Each row has a class, written after it.
[  79 -244 -359 -533  365  109  387  442 -157  418   64  334 -230  174
  316    4   62 -315   27 -144   63 -101  282  -53  112  -36 -239  167
   12  -34  -66 -410] | Pif
[-103  -51  111 -149   41 -227   -4  155  -16   53 -389  418 -103   14
    3  -88 -395 -273  -22 -155   25  139  -27  483 -249  104    5  146
  284 -274  -15  223] | pob
[-296  162  -44 -241 -180  230  119   35    5 -323  142 -320    6 -156
   -6   45 -162 -149   83   48  100   90  -66  282 -142  286  125   73
 -102 -169   85  108] | gura
[-138  222   15   77 -101  112 -215  -48 -270  133   82 -315  -37  107
    8   76   76   51   95  228 -272  -47 -144 -274  -70   -5  225  -92
  165  415   -5 -100] | Niv
[ -28  301  141  140 -214  172 -163 -271    2  152  113 -153   76 -225
 -168  -10  -90   16  -65  240 -254   30 -201  112 -172  154  250  -43
  316  457 -144 -114] | Videb
[  82  175  -14  143  131   21 -176 -123 -244  -81 -689  210  -30 -486
  306 -384  -31  307  -63  186   33  -29 -199  -83   70 -258  172  214
  174 -333   56  459] | Niv
[ -15 -345  236   34  197   34  154   61  197 -175  -84 -197 -121   84
   32  280  -20 -189  -11 -196  224   58   83 -158 -366  -73  145   76
 -161   70   98  -67] | mab
[  89   39 -206 -290  111 -278  109  306 -120  133 -101  457   99    9
  204 -237 -145 -191   34 -132   94    7   15  268  101 -552 -165   -9
  197 -408   36  178] | Rimeb
[ -74   -8   18  -98  -99  335  251 -321  346  102  199 -260  111 -203
  -52  -40  159 -172  -27    5   79   10 -132   63 -235   94   23  128
 -116  -47  120 -204] | vapo
[ -30 -108  172 -160 -378 -144 -190 -328   63 -582  -31 -255  591 -184
 -178  116  124   70 -121  148   66  -94 -338 -398  164  219  437   81
 -520  203  300  144] | Pif
[  18  194 -201 -358 -134   30  -93 -117 -264 -246  249 -165  298 -306
   16  260  -27 -206  143  174   -4  -37 -115 -147  183  294  104   34
   89  161 -228  -38] | Niv
[-293  371 -135 -133 -138 -160 -122  -23 -203   86   -6  -55   61 -211
  211 -203 -239   82   74  348  -75  169 -102  219 -266 -158  429  -90
  105 -168  -67 -101] | Videb
[ -22  -27  142  115  121  -72  231   72  214   50 -114  262   65   69
   77 -222 -107  137 -227   -8  315  157  -97  477 -135 -288  163 -129
 -158 -635  249  329] | Niv
[ 175 -124   91  224   -1 -256   41 -250  267  -36  -98 -469 -119  141
 -171 -132   49   64  160   29  -72  -14  240 -351 -164    2   87  178
 -165  126  126  100] | Rimeb
[  98 -148   83  191   84 -169 -119   86  -24  -43 -249   44 -310  233
 -121  -96 -100  201  -29  282 -331   10  134 -309  110  221  165   71
  129  327   11  131] | fova
[-512  188   57  -12  -31   22  207  280  202   87  178  -85 -353  422
   88  -64 -133 -230   11  155  -25  243   11  434 -670    0  227 -217
    7 -239  -97 -234] | Pif
[-152 -170   20 -386  209  317  548  492  254  364  208  242  -14  641
  217 -127  147 -282 -324 -308  109  -54  132  270    5 -360 -180  -94
 -302  339  186   37] | mab
[   5  159   85  618  -53 -155 -101 -262   51  -77  -74 -404  394  158
   78 -249  125  361  -27 -134  146   37 -120  167  -58   -6  248   39
 -762  -98  -85  154] | pob
[ 301  -28  -71 -150  -75  -98 -236 -398   67 -259 -299   36  279 -336
  157 -197  166  165  192 -306  150 -171   65   75  249   81 -226  286
 -200 -161 -151  391] | pob
[-226   21   92  -90  -85 -215   15  -22  159  -25  -17   -9   89    4
  101 -256  -82   -7  -91  -50  153  -48   52   18 -227 -189  204   88
 -392 -252  450  -18] | mab
[-234  -46  -13   -8 -125 -222  103  -17   38  -42 -211  -56 -183  -48
   -7 -141  -49  -99  -93   46  108   58  -37  -44 -224  301  100  108
  -76  -62 -161  161] | pafo
[-388   34  128 -171  -49 -323  125  103  -41   18 -110 -110 -379  -10
    7  157 -426 -256 -111  223   33  138  -28  -52 -748 -176   96  -64
  131  -68    4   28] | Videb
[  74 -164 -176 -438  450  204   98  334  200 -496 -259  394  480   92
  456 -237  129 -171   81 -203  413  -24   30  323  411 -174   26  151
 -176 -619  187  325] | Pif
[  -5  -33  111   94   14 -209  -61  250  -53 -339 -282  123  -64  -18
  -17  -15 -132   29  -89  -93   18  -16  -27   -3   90   -7   -2  109
 -114 -101  105  218] | gura
[-138   71  228  439 -229 -104 -295  -35 -222  254 -419   18 -123  126
  -44 -355  127  387 -344 -108 -104 -265 -383  -91    7   60  -84   86
   -6  176   89  571] | vapo
[  67  103  -41  403   -3  289   -6   48  123  266   76  108 -162  139
  130 -398  313  259   98   35   27   21  121  382  -24  -35  221 -208
   35 -209 -150 -282] | Pif
[  47   66    4  305 -165 -325  -79 -212 -272   50 -540  -29  -81 -228
 -170 -185 -226   68  -74  337 -327  126 -207 -279  -36  168  250  183
   95  181  -78  194] | vapo
[ 273 -201   55  410  252 -174   84  -61   20   43 -513   95 -585  -71
  -90 -168 -145 -165   22   -7  -63   93  167  149 -127  407 -246  155
  341 -302 -439  432] | Kezo
[-123  -24  -96  -55  -15 -680  -58   72  -77  -80 -331  201  -83  -30
  317 -567  -63 -136   70  -59  279 -112  -37  140  -95  101  183  215
  -71 -721  123  398] | Kezo
[ 170 -195 -121 -210  149   65   35   23  -25 -253  -13  -92  167  -99
 -133  289  -55 -136   82 -144   75  115   51   83  309  182 -276   72
    1 -365   21  182] | Pif
[ -74  111   82  129   10  185   95   79   94  160 -291  327   80  -98
    9 -226 -122  177 -205  106 -146   79 -139  175  -21 -230  191  174
  -46   21  297 -188] | fova
[ -63 -117   30 -147 -100 -127  148  -51    0  -43   57 -349  -59  215
 -103  135   47   -3 -234 -112  -62   25 -211  -48  -12  168 -213   42
 -263  133  -98  485] | Pif
[  87 -188  -32  249 -101 -239   60   25  259 -216  235 -268 -319   66
 -228   32   32 -181  156  106   92   31  448  -91 -168  298   58 -150
  -86  -51 -167 -314] | Videb
[-123  236  -90   10 -220 -750 -410 -260 -226 -308 -412 -369  255 -138
   39 -359 -246  227  101   74  -77   -3   40 -229   12 -145   94  176
 -402 -252  266  586] | Pif
[ 285  -71 -103   30 -258 -181 -333 -274  -86 -292  397 -272  -90 -147
 -307  335  252 -268  484   16 -137  -84   48 -233  192  489 -150 -225
  418   52 -482  -91] | pafo
[ 356  135  165  153 -642  100 -316 -450    8 -275  507 -421   -5 -514
 -444  247  310  102  394  256 -289  -69 -122  -66   91  465  408 -203
  372  222 -218 -218] | fova
[ 116  288  -49 -176   61  119  -26 -135 -183  181  149   39  373 -255
  234 -165   25  126   35  104 -145   23 -151   69  276 -417  178  -57
    9   26  110   46] | Rimeb
[  43  156   25  -32 -293 -139  -20 -575   -6 -128 -325 -454  296 -303
  -51  -18  -83  252  126   62   10   44 -112 -202 -267 -249  108  215
 -265  239   33  362] | fova
[-241  165   70 -241   88   38  313  103  242  239  713 -465  -69  117
   15  242  196 -697  109   85  -25    4  190 -156 -466  360  180  -81
   40  172 -237 -650] | vapo
[  12  -83  -53  -33  249 -148  342  456   24  153  334  360   -3  461
  150 -197  -15 -505  -28  -58  223  -10 -166  384  136  -43   40 -145
  347 -349  156  140] | Kezo
[  82 -125    5  -65  223  125  415  350  297 -324   43   74   -9  197
   94  214   35   62  113 -222  276  305  271  491  192  -35  -76  -86
 -167 -399  -78  133] | fova
[ -86   78  -74  113 -135   37  133   -2  148  107   20   75 -411   54
   71 -330  111 -119   95  159  -38  100   67  181 -275 -119  100 -169
  300 -157 -175  -42] | mab
[-145  265   19  -28 -190  -27  134   61  -36  181   87 -197   -5  228
 -139   23 -142    5 -117  100 -315   26 -102  -81 -153  -46   58  100
 -124  641   23 -125] | gura
[ -99   99 -105 -367 -118 -899  -96 -186 -284 -177 -401 -365  325 -276
  -48   -1 -535 -250  -41   22   37  -91   99 -423 -262   83   37  468
 -503   88  119  341] | Videb
[ 171  223 -184  139  -66  -42 -204 -108    1 -242   30  -17  287 -134
   69  -89  105  220  412  -83  177   76  -40  305  207 -344  -71 -172
  130 -533  -61  223] | pafo
[-209   77   51   83  143  218  215  586  158   64  -86  339 -523  297
  -21 -111 -180  -71  -83   85 -101  109  176  301  -96  -17 -109  -81
  337   -4   53   -3] | pafo
[-306  388  175 -242  -74  449  343  -23  311 -224  -22 -455  144 -175
  220  177  165  -18  120 -290  251   98  197  238 -375 -168  -34  128
 -446   86  -29 -101] | gura
[  73  136   -4   44  121  100   66   15   51   57  -77  257  -18  -82
   56 -108  -64 -100  187  233  -96  215   29  147   97  104  276   36
  520  -94  -15 -209] | pob
[ 153  -92 -395  140  161 -288  -22  565 -126  -69  467  534 -226  350
   39 -183 -143 -212  397   85  328  153  368  499  281 -314 -114 -626
  728 -831  -94 -105] | gura
[-102  -13  270 -238   30 -352  220  158  -40   66   -1   13 -510  -61
 -150  138 -384 -557 -137  237 -263  103   62 -115 -397  310   65  -21
  441  236 -119  257] | vapo
[ 316 -239  254  242  144   22   -1   68  233   48 -170  143 -107   29
 -191   60   13   46   24  -26 -170   73  391 -110  125 -404   12 -176
   35  199  343 -276] | Videb
[-389  196  194  108 -280   99 -243   30   -4 -236 -148 -298 -323 -162
  -40   16 -125  419 -111  280 -167  122  -98   41 -327  -14  288  -79
 -138 -136  177  146] | Niv
[  99 -167  158   97  108  -81  207  264  -15  -88 -173 -180   -6  230
 -137  172   45 -261 -119 -175 -128   66  152 -190  125  235   85  101
 -210  554 -156  -14] | gura
[ 239 -549  329   75  343  586  503   43  470  401  286   22 -212  333
 -177  321  451 -100 -243 -221   99 -115  325 -329  165  238 -255  -62
 -130  465  203 -454] | vapo
[-206 -144   87 -178 -297   -5  174   62  323 -210   55  230 -328   18
 -212   70 -155  -67 -117   70  171   75    8  140 -273   23 -142 -154
  201   17   31  152] | pafo
[ -34   39 -187 -104  171  332  246  262   43   79   83   70 -119   51
  106  107   75  -27   60   60  -19  219  220  189  174   79   15  -44
   70  -56 -142 -342] | Niv
[-159   47 -100 -386  -45 -357  245  418  169 -301  -72 -144 -197  119
 -162  264 -370 -267  -82   26  -63  249  289   54 -310 -138 -273   51
 -107  -28 -182  181] | Pif
[ 263 -173   22  -31   -3   30 -109  -54  -28 -372 -276  192   59 -285
    5  239  113  226  248 -136  149   94  -73   87  327  -87 -160  -41
  212 -526   17  271] | vapo
[ 113  -29  185  446   30  414 -340 -304   71  217 -332   22  239  -56
   27 -277  168  728 -212 -105   46 -267 -379  -73  -35 -473   32  177
 -241   -5  439   79] | gura
[ 330  -68  103  306  -34  389 -301 -303  -31  129  -35  229  190 -111
 -126  -54  265  256  -15   65 -313  -68 -296   29  519  128   46  -54
  252  254   23  -97] | Kezo
[ -85  -32  -13  232  199  497  182  321  183  446  190  137 -446  489
   33  -95  152   28   62   -2   30   57  267  446 -133   20 -103 -296
  365  -79 -118 -333] | Videb
[ 324 -331   40  514   48 -426 -488   63 -137 -236 -396  242 -148  245
 -219 -105  -54  -38  226 -303  -92  -44  117  102  309  336  -82   30
  284 -115 -134  255] | mab
[  58 -149   71  373   95  467 -152   37  371 -232 -330  256  -31   38
  209 -411  361  459   51 -246  352 -107  -45  447  150   11   -8  125
  -87 -667  160  163] | pob
[ 119 -292  -77 -409  170  -43  282   61  286 -287 -192  220 -345 -195
  198  -46   57 -364  114 -214  281  -73  203  145  -23  383 -304  330
  107 -432 -172  223] | Kezo
[  98  -57 -329  -60  390   40  133  378 -247  218 -128  426 -324   54
  238 -208 -150 -176  232  129  120  154  408  304   85 -133  -86 -211
  372 -741 -218  -27] | mab
[  92  -26  159   71   -9  -58  342 -117  223 -296 -302 -157 -152 -376
 -108  -54 -148 -162  116   95   92  151   96 -102 -116  115  235  262
    3 -105  310  148] | pafo
[ -57   87  275  235 -162 -150 -368  -99   73 -362 -236 -160 -252 -253
 -181  -87 -206  -45   81  177 -300   62   73  -41 -214  427  415  140
  161  149   -3   50] | mab
[ 344 -251  214  195  194  -32  113  109  192   63 -122   70 -343  153
 -221  121   15 -298   80    7 -170  -31  365 -216 -134  177  -48   37
  188  278 -172 -187] | pob
[ -98   54  224  -49 -236 -130  267 -192  247 -217  -57 -332 -315 -162
 -267   53 -108 -251   -5  265 -125  193  110 -117 -371  261  165    5
   46   46   50  123] | Pif
[-210  -58  312  193  -50  -73  169  -28   36 -105  -83 -318 -449  181
 -253  224 -241 -365   42  -15 -140  139   63  -83 -340  475   23   76
  236  363  -23  115] | Rimeb
[  17   75  155  279   75 -546  -22    3  -77 -261 -756 -100 -412  -59
  -77 -128 -326 -143  107  191 -264  118   29 -244 -359  164  135  356
  223  -21 -131  430] | fova
[-216  -57  144  -15   30  210  133  313  106 -408 -137  294   91  160
  109  112 -121    4   26  -76  114  170 -166  402   50 -112  214  -33
 -103 -189  325  -27] | fova
